Here is a tiny trained network, its code and every weight. The questions are about switching its units off for an input and a target symbol, where a switched-off unit gives its printed mean instead of its output.

import numpy as np


def w(rows, s, z=0):
    codes = np.array(rows[::2]) - 128.0
    scale = np.full(codes.shape[1], s)
    scale[-1] = z or s
    return codes * scale


def norm(h):
    return h / np.sqrt((h * h).mean(-1, keepdims=True) + 1e-5)


def f(y):
    return np.maximum(y, 0)


def softmax(a):
    e = np.exp(a - a.max(-1, keepdims=True))
    return e / e.sum(-1, keepdims=True)


def log_softmax(a):
    a = a - a.max(-1, keepdims=True)
    return a - np.log(np.exp(a).sum(-1, keepdims=True))


def net(x, mask):
    ids = ['ΓΛΞΣΨΩαβδεζθμπτφ'.index(c) for c in x.split()]
    T = len(ids)
    res = E[ids] + P[:T]
    u = 0
    for l in range(3):
        q, k, v = (norm(res) @ M[l].T for M in (Q, K, V))
        z = softmax(np.where(np.tri(T) > 0, q @ k.T / 2**0.5, -1e9)) @ v
        res = res + np.where(mask[u], z, O[l][:, -1]) @ O[l][:, :-1]
        u += 1
        y = f(norm(res) @ A[l][:, :-1].T + A[l][:, -1])
        res = res + np.where(mask[u : u + 12], y, B[l][:, -1]) @ B[l][:, :-1]
        u += 12
    return log_softmax(norm(res)[-1] @ U[:, :-1].T + U[:, -1])


Q, K, V, O, A, B = {}, {}, {}, {}, {}, {}
E = w([
[163,122,143,67,200],'Γ',
[156,184,77,58,142],'Λ',
[107,174,105,23,164],'Ξ',
[131,64,132,225,167],'Σ',
[128,80,161,221,124],'Ψ',
[162,56,146,187,129],'Ω',
[174,128,184,99,105],'α',
[111,74,228,73,194],'β',
[177,110,128,109,174],'δ',
[135,84,126,141,87],'ε',
[115,184,204,3,115],'ζ',
[123,110,225,62,131],'θ',
[182,131,102,100,162],'μ',
[168,86,127,138,187],'π',
[187,144,146,92,116],'τ',
[214,118,128,100,61],'φ',
],0.0066)
P = w([
[111,160,153,201,53],'0',
[193,4,74,58,72],'1',
[158,143,136,184,185],'2',
[193,3,69,69,64],'3',
[165,144,144,182,188],'4',
[198,5,67,66,61],'5',
[169,144,151,182,190],'6',
[203,2,63,76,54],'7',
[171,147,155,184,192],'8',
[203,7,74,64,52],'9',
],0.0057)
Q[0] = w([
[229,55,124,49,39],'0.h0',
[118,254,151,178,204],'0.h0',
],0.0074)
K[0] = w([
[141,253,181,189,17],'0.h0',
[232,49,81,62,209],'0.h0',
],0.0061)
V[0] = w([
[82,2,166,68,88],'0.h0',
[189,115,183,134,206],'0.h0',
],0.0043)
O[0] = w([
[65,135,3,177,153,76],'0.h0',
[39,93,68,64,67,251],'0.h0',
],0.0057,0.0019)
A[0] = w([
[88,69,167,141,19,121],'0.n0',
[201,139,125,81,106,252],'0.n1',
[41,69,159,131,224,43],'0.n2',
[170,42,126,185,81,165],'0.n3',
[84,203,122,191,95,95],'0.n4',
[192,120,177,153,108,63],'0.n5',
[2,188,228,132,122,130],'0.n6',
[141,121,128,241,119,89],'0.n7',
[64,180,203,98,222,179],'0.n8',
[111,63,131,129,196,163],'0.n9',
[102,96,158,35,167,85],'0.n10',
[72,44,153,58,85,73],'0.n11',
],0.0067,0.0032)
B[0] = w([
[157,181,94,101,194,176],'0.n0',
[92,130,117,199,164,254],'0.n1',
[185,71,100,197,218,159],'0.n2',
[96,132,73,80,93,238],'0.n3',
[193,137,112,177,48,133],'0.n4',
[105,101,147,88,176,163],'0.n5',
[191,1,114,22,61,140],'0.n6',
[163,95,149,123,174,155],'0.n7',
[159,73,4,170,94,161],'0.n8',
[174,186,117,144,115,209],'0.n9',
[113,115,44,139,79,171],'0.n10',
[190,116,60,204,93,185],'0.n11',
],0.0068,0.0065)
Q[1] = w([
[172,79,88,71,3],'1.h0',
[111,78,125,125,1],'1.h0',
],0.0091)
K[1] = w([
[112,161,245,1,104],'1.h0',
[140,97,231,42,187],'1.h0',
],0.0078)
V[1] = w([
[89,113,253,144,79],'1.h0',
[75,213,76,187,47],'1.h0',
],0.0048)
O[1] = w([
[103,13,187,137,75,2],'1.h0',
[124,133,39,253,36,58],'1.h0',
],0.0049,0.0058)
A[1] = w([
[116,128,80,44,85,118],'1.n0',
[112,175,94,230,141,108],'1.n1',
[158,224,98,124,133,140],'1.n2',
[132,174,66,126,110,111],'1.n3',
[3,82,163,101,70,11],'1.n4',
[199,26,135,169,134,139],'1.n5',
[113,86,59,148,77,110],'1.n6',
[58,68,116,175,190,114],'1.n7',
[180,120,212,199,111,158],'1.n8',
[133,157,120,53,139,145],'1.n9',
[36,64,105,82,88,105],'1.n10',
[95,134,223,226,23,94],'1.n11',
],0.0069,0.011)
B[1] = w([
[115,114,82,146,145,200],'1.n0',
[40,137,161,94,163,187],'1.n1',
[134,81,155,102,144,252],'1.n2',
[147,123,189,123,119,200],'1.n3',
[79,90,177,52,173,128],'1.n4',
[88,147,158,102,117,254],'1.n5',
[165,169,141,153,153,183],'1.n6',
[144,86,107,130,214,139],'1.n7',
[54,157,67,134,82,148],'1.n8',
[141,95,108,180,128,215],'1.n9',
[71,61,143,47,127,131],'1.n10',
[148,151,124,1,60,128],'1.n11',
],0.0084,0.0048)
Q[2] = w([
[210,126,8,138,111],'2.h0',
[187,87,66,61,43],'2.h0',
],0.011)
K[2] = w([
[225,144,215,137,98],'2.h0',
[139,155,230,92,2],'2.h0',
],0.0085)
V[2] = w([
[84,2,143,140,125],'2.h0',
[25,90,122,141,8],'2.h0',
],0.004)
O[2] = w([
[5,141,155,255,60,134],'2.h0',
[241,104,149,219,78,4],'2.h0',
],0.0057,0.004)
A[2] = w([
[170,186,71,154,135,125],'2.n0',
[169,174,92,121,101,2],'2.n1',
[60,99,133,116,120,82],'2.n2',
[58,55,102,84,83,51],'2.n3',
[159,97,148,198,197,59],'2.n4',
[175,59,125,104,118,228],'2.n5',
[130,168,254,107,140,198],'2.n6',
[155,146,90,203,61,97],'2.n7',
[44,73,125,149,88,145],'2.n8',
[118,98,78,142,210,200],'2.n9',
[138,172,34,104,100,106],'2.n10',
[45,154,56,112,139,123],'2.n11',
],0.008,0.0055)
B[2] = w([
[102,122,200,119,174,158],'2.n0',
[136,102,42,140,229,129],'2.n1',
[148,59,131,133,152,132],'2.n2',
[52,56,134,116,199,138],'2.n3',
[97,170,61,8,118,135],'2.n4',
[115,146,128,166,106,198],'2.n5',
[181,171,82,254,112,137],'2.n6',
[67,81,103,80,191,139],'2.n7',
[180,198,213,81,171,138],'2.n8',
[153,130,169,117,84,247],'2.n9',
[80,178,146,140,165,168],'2.n10',
[141,107,132,167,43,183],'2.n11',
],0.0088,0.012)
U = w([
[114,189,26,148,189,190],'Γ',
[209,128,134,193,77,178],'Λ',
[214,95,180,59,60,93],'Ξ',
[184,222,143,194,109,120],'Σ',
[204,36,74,157,214,125],'Ψ',
[38,236,117,82,41,21],'Ω',
[73,132,182,157,56,204],'α',
[65,186,77,179,102,155],'β',
[48,67,75,43,74,187],'δ',
[155,112,100,9,193,72],'ε',
[3,99,109,105,212,2],'ζ',
[68,119,149,217,180,111],'θ',
[104,26,226,119,188,66],'μ',
[192,215,47,41,33,70],'π',
[193,71,87,160,96,206],'τ',
[200,145,183,114,184,183],'φ',
],0.012,0.0047)

Each question gives the input, a string of symbols that net reads in full, and the target symbol t.
The units are the heads (2 rows each of Q, K, V and O) and the neurons (one row each of A and B). Each row of codes is followed by its name. A weight is (code - 128) times the scale printed after its matrix; where a second scale follows, it is the last column's (O, A, B and U).
mask holds one flag per unit, layer by layer, with each layer's heads first. A switched-off unit (its flag False) gives its mean, the last column of its rows in O or B, instead of its output. The means were averaged over made-up inputs and are rounded, as every weight is.
A unit's drop is (log p(t) with every unit on - log p(t) with that unit switched off) / (log p(t) with every unit on - log p(t) with every unit switched off).
unit that matters most: the unit with the biggest drop
k most important neurons: the k neurons with the biggest drops, biggest first
top k neurons in layer l: the k neurons of layer l with the biggest drops, biggest first
input β Γ φ δ π β μ, target Σ: 4 most important neurons -> [0.n3 2.n6 1.n1 0.n0]
input Γ τ α π ε Λ δ π Ψ, target α: 2 most important neurons -> [2.n11 0.n1]
input μ δ δ α Λ τ Γ, target Γ: unit that matters most -> 0.n2
input δ Σ Ω Ψ, target δ: top 4 neurons in layer 0 -> [0.n5 0.n0 0.n10 0.n8]
input δ δ π Ξ δ μ μ Σ, target δ: 2 most important neurons -> [0.n5 0.n8]
input ζ δ α δ π μ Ω μ, target ζ: top 2 neurons in layer 2 -> [2.n7 2.n11]
input δ δ ε φ φ μ, target δ: top 3 neurons in layer 2 -> [2.n3 2.n10 2.n6]
input π Γ ε π, target π: top 3 neurons in layer 0 -> [0.n0 0.n3 0.n7]
input α δ δ ε δ Γ, target α: 2 most important neurons -> [0.n5 0.n0]
input δ π δ π τ Ω δ Ω, target δ: 4 most important neurons -> [0.n5 0.n0 0.n8 0.n10]
input μ α β Γ π θ, target μ: top 3 neurons in layer 0 -> [0.n5 0.n11 0.n9]
input Ω β δ φ ζ δ Γ π δ δ, target Ω: top 4 neurons in layer 0 -> [0.n0 0.n7 0.n1 0.n3]
input Ψ δ δ β β Ω τ, target θ: 2 most important neurons -> [1.n1 2.n6]
input π π ζ α Γ τ δ π Ω α, target π: 3 most important neurons -> [0.n0 0.n3 1.n1]
input δ δ μ ζ ζ β δ Ω Γ, target Γ: 2 most important neurons -> [0.n8 0.n2]
input δ μ δ τ δ δ π θ δ δ, target δ: 2 most important neurons -> [0.n5 0.n9]
input μ δ π, target ε: unit that matters most -> 0.h0
input δ Γ δ Γ μ, target Σ: 2 most important neurons -> [2.n6 0.n3]
input Γ Ξ Ω δ, target Γ: 2 most important neurons -> [0.n11 2.n10]
input π δ δ δ δ Γ, target π: unit that matters most -> 0.n3
input μ α Ψ π δ α μ Γ Γ Ω, target μ: 4 most important neurons -> [0.n5 2.n3 2.n8 0.n9]
input Ψ Γ Σ δ, target Ψ: 4 most important neurons -> [0.n4 1.n8 0.n6 2.n7]
input Γ β δ δ, target Γ: 3 most important neurons -> [0.n11 0.n10 2.n10]
input Σ δ τ π π Ω Λ δ, target Σ: top 3 neurons in layer 1 -> [1.n3 1.n8 1.n1]
input δ δ δ π μ τ, target δ: top 4 neurons in layer 0 -> [0.n9 0.n5 0.n0 0.n8]
input μ τ δ Γ, target μ: top 2 neurons in layer 0 -> [0.n5 0.n11]
input Γ μ Λ δ δ τ α ε δ α, target Γ: unit that matters most -> 0.n11
